Below are the code and all the weights of a small trained network. Each question names an input and a class and asks about switching units off, where a switched-off unit gives its printed mean instead of its output.

import numpy as np


def w(rows, s, z=0):
    codes = np.array(rows[::2]) - 128.0
    scale = np.full(codes.shape[1], s)
    scale[-1] = z or s
    return codes * scale


def norm(h):
    return h / np.sqrt((h * h).mean(-1, keepdims=True) + 1e-5)


def f(y):
    return y / 2 * (1 + np.tanh(0.7978845608 * (y + 0.044715 * y**3)))


def log_softmax(a):
    a = a - a.max(-1, keepdims=True)
    return a - np.log(np.exp(a).sum(-1, keepdims=True))


def net(x, mask):
    res = np.array(x, float).reshape(1, 4) / 4 @ E
    u = 0
    for l in range(4):
        y = f(norm(res) @ A[l][:, :-1].T + A[l][:, -1])
        res = res + np.where(mask[u : u + 4], y, B[l][:, -1]) @ B[l][:, :-1]
        u += 4
    return log_softmax(norm(res)[-1] @ U[:, :-1].T + U[:, -1])


A, B = {}, {}
E = w([
[190,156,75,144],'x0',
[173,77,139,255],'x1',
[90,42,88,120],'x2',
[43,168,62,132],'x3',
],0.008)
A[0] = w([
[135,251,182,65,92],'0.n1',
[143,93,94,43,222],'0.n2',
[152,150,177,181,35],'0.n3',
[136,169,136,100,4],'0.n4',
],0.011,0.0017)
B[0] = w([
[143,24,113,255,255],'0.n1',
[175,60,113,105,206],'0.n2',
[223,215,62,98,166],'0.n3',
[40,38,85,187,139],'0.n4',
],0.0089,0.0054)
A[1] = w([
[121,187,216,109,253],'1.n1',
[181,172,202,255,206],'1.n2',
[75,144,72,196,174],'1.n3',
[184,112,19,211,188],'1.n4',
],0.0075,0.0025)
B[1] = w([
[197,183,62,86,134],'1.n1',
[92,254,255,128,245],'1.n2',
[10,210,49,122,180],'1.n3',
[49,89,196,139,254],'1.n4',
],0.0052,0.0065)
A[2] = w([
[144,82,107,99,2],'2.n1',
[60,111,58,115,129],'2.n2',
[23,98,60,30,232],'2.n3',
[200,124,47,2,227],'2.n4',
],0.0072,0.003)
B[2] = w([
[11,145,119,98,115],'2.n1',
[51,171,156,138,183],'2.n2',
[167,177,112,165,253],'2.n3',
[162,113,1,43,179],'2.n4',
],0.008,0.0045)
A[3] = w([
[255,39,170,203,206],'3.n1',
[148,121,122,100,2],'3.n2',
[58,128,117,47,162],'3.n3',
[151,85,137,88,57],'3.n4',
],0.0095,0.0022)
B[3] = w([
[105,76,163,83,253],'3.n1',
[156,134,166,238,113],'3.n2',
[254,170,73,125,152],'3.n3',
[186,72,93,255,130],'3.n4',
],0.0082,0.0065)
U = w([
[123,80,214,149,252],'0',
[8,143,106,205,50],'1',
[198,199,206,103,103],'2',
[80,203,176,178,83],'3',
[194,66,87,85,72],'4',
[121,177,45,89,122],'5',
],0.014,0.0038)

Each question gives the input, the list of numbers given to net, and the class t.
The units are the neurons (one row each of A and B). Each row of codes is followed by its name. A weight is (code - 128) times the scale printed after its matrix; where a second scale follows, it is the last column's (A, B and U).
mask holds one flag per neuron, layer by layer. A switched-off neuron (its flag False) gives its mean, the last column of its row in B, instead of its output. The means were averaged over made-up inputs and are rounded, as every weight is.
A unit's drop is (log p(t) with every unit on - log p(t) with that unit switched off) / (log p(t) with every unit on - log p(t) with every unit switched off).
The circuit of an input: a set's keep is (log p(t) with only the set's units on - log p(t) with every unit switched off) / (log p(t) with every unit on - log p(t) with every unit switched off). Starting from the 12 units with the biggest drops (on a tie, the unit counted first), units are removed one at a time, each time the one whose removal leaves the highest keep (on an exact tie, the one counted first), for as long as the keep stays at least 0.8.
circuit, biggest first: the units of the circuit, biggest drop first
unit that matters most: the unit with the biggest drop
k most important neurons: the k neurons with the biggest drops, biggest first
top k neurons in layer l: the k neurons of layer l with the biggest drops, biggest first
drop when u is switched off: that unit's drop, to one decimal
input [-6,4,0,3], class 3: 2 most important neurons -> (0.n1 0.n4)
input [-1,-8,4,-1], class 4: 2 most important neurons -> (0.n2 1.n3)
input [-4,0,5,2], class 5: circuit, biggest first -> (0.n1 3.n3)
input [-2,-8,-6,3], class 1: circuit, biggest first -> (0.n1)
input [6,-7,-7,1], class 1: 2 most important neurons -> (0.n1 0.n4)
input [5,-3,-7,1], class 1: 4 most important neurons -> (0.n1 0.n4 1.n3 0.n2)
input [-4,6,-4,-1], class 2: 2 most important neurons -> (0.n1 0.n3)
input [-1,6,0,-7], class 2: 4 most important neurons -> (0.n1 1.n2 0.n3 0.n2)
input [-4,8,-3,2], class 3: circuit, biggest first -> (1.n2 0.n1)
input [4,-1,7,7], class 5: 2 most important neurons -> (0.n1 3.n3)
input [4,8,-3,-5], class 2: circuit, biggest first -> (0.n1 0.n3)
input [4,5,0,4], class 3: circuit, biggest first -> (0.n1 1.n2 0.n2)
input [0,-1,5,-3], class 4: 2 most important neurons -> (0.n1 2.n4)
input [0,-4,-2,3], class 1: 2 most important neurons -> (0.n1 1.n3)
input [8,2,5,-1], class 0: unit that matters most -> 1.n4
input [1,0,-8,-3], class 0: 2 most important neurons -> (0.n1 3.n1)
input [-8,-8,3,4], class 5: top 2 neurons in layer 2 -> (2.n3 2.n2)
input [8,-1,-5,-3], class 0: top 2 neurons in layer 0 -> (0.n1 0.n4)
input [-4,3,0,-5], class 2: 2 most important neurons -> (0.n1 0.n2)
input [-1,-7,3,-5], class 4: unit that matters most -> 2.n4
input [-6,-3,4,-1], class 4: top 2 neurons in layer 1 -> (1.n3 1.n2)
input [2,-7,-6,8], class 1: drop when 0.n1 is switched off -> 1.1
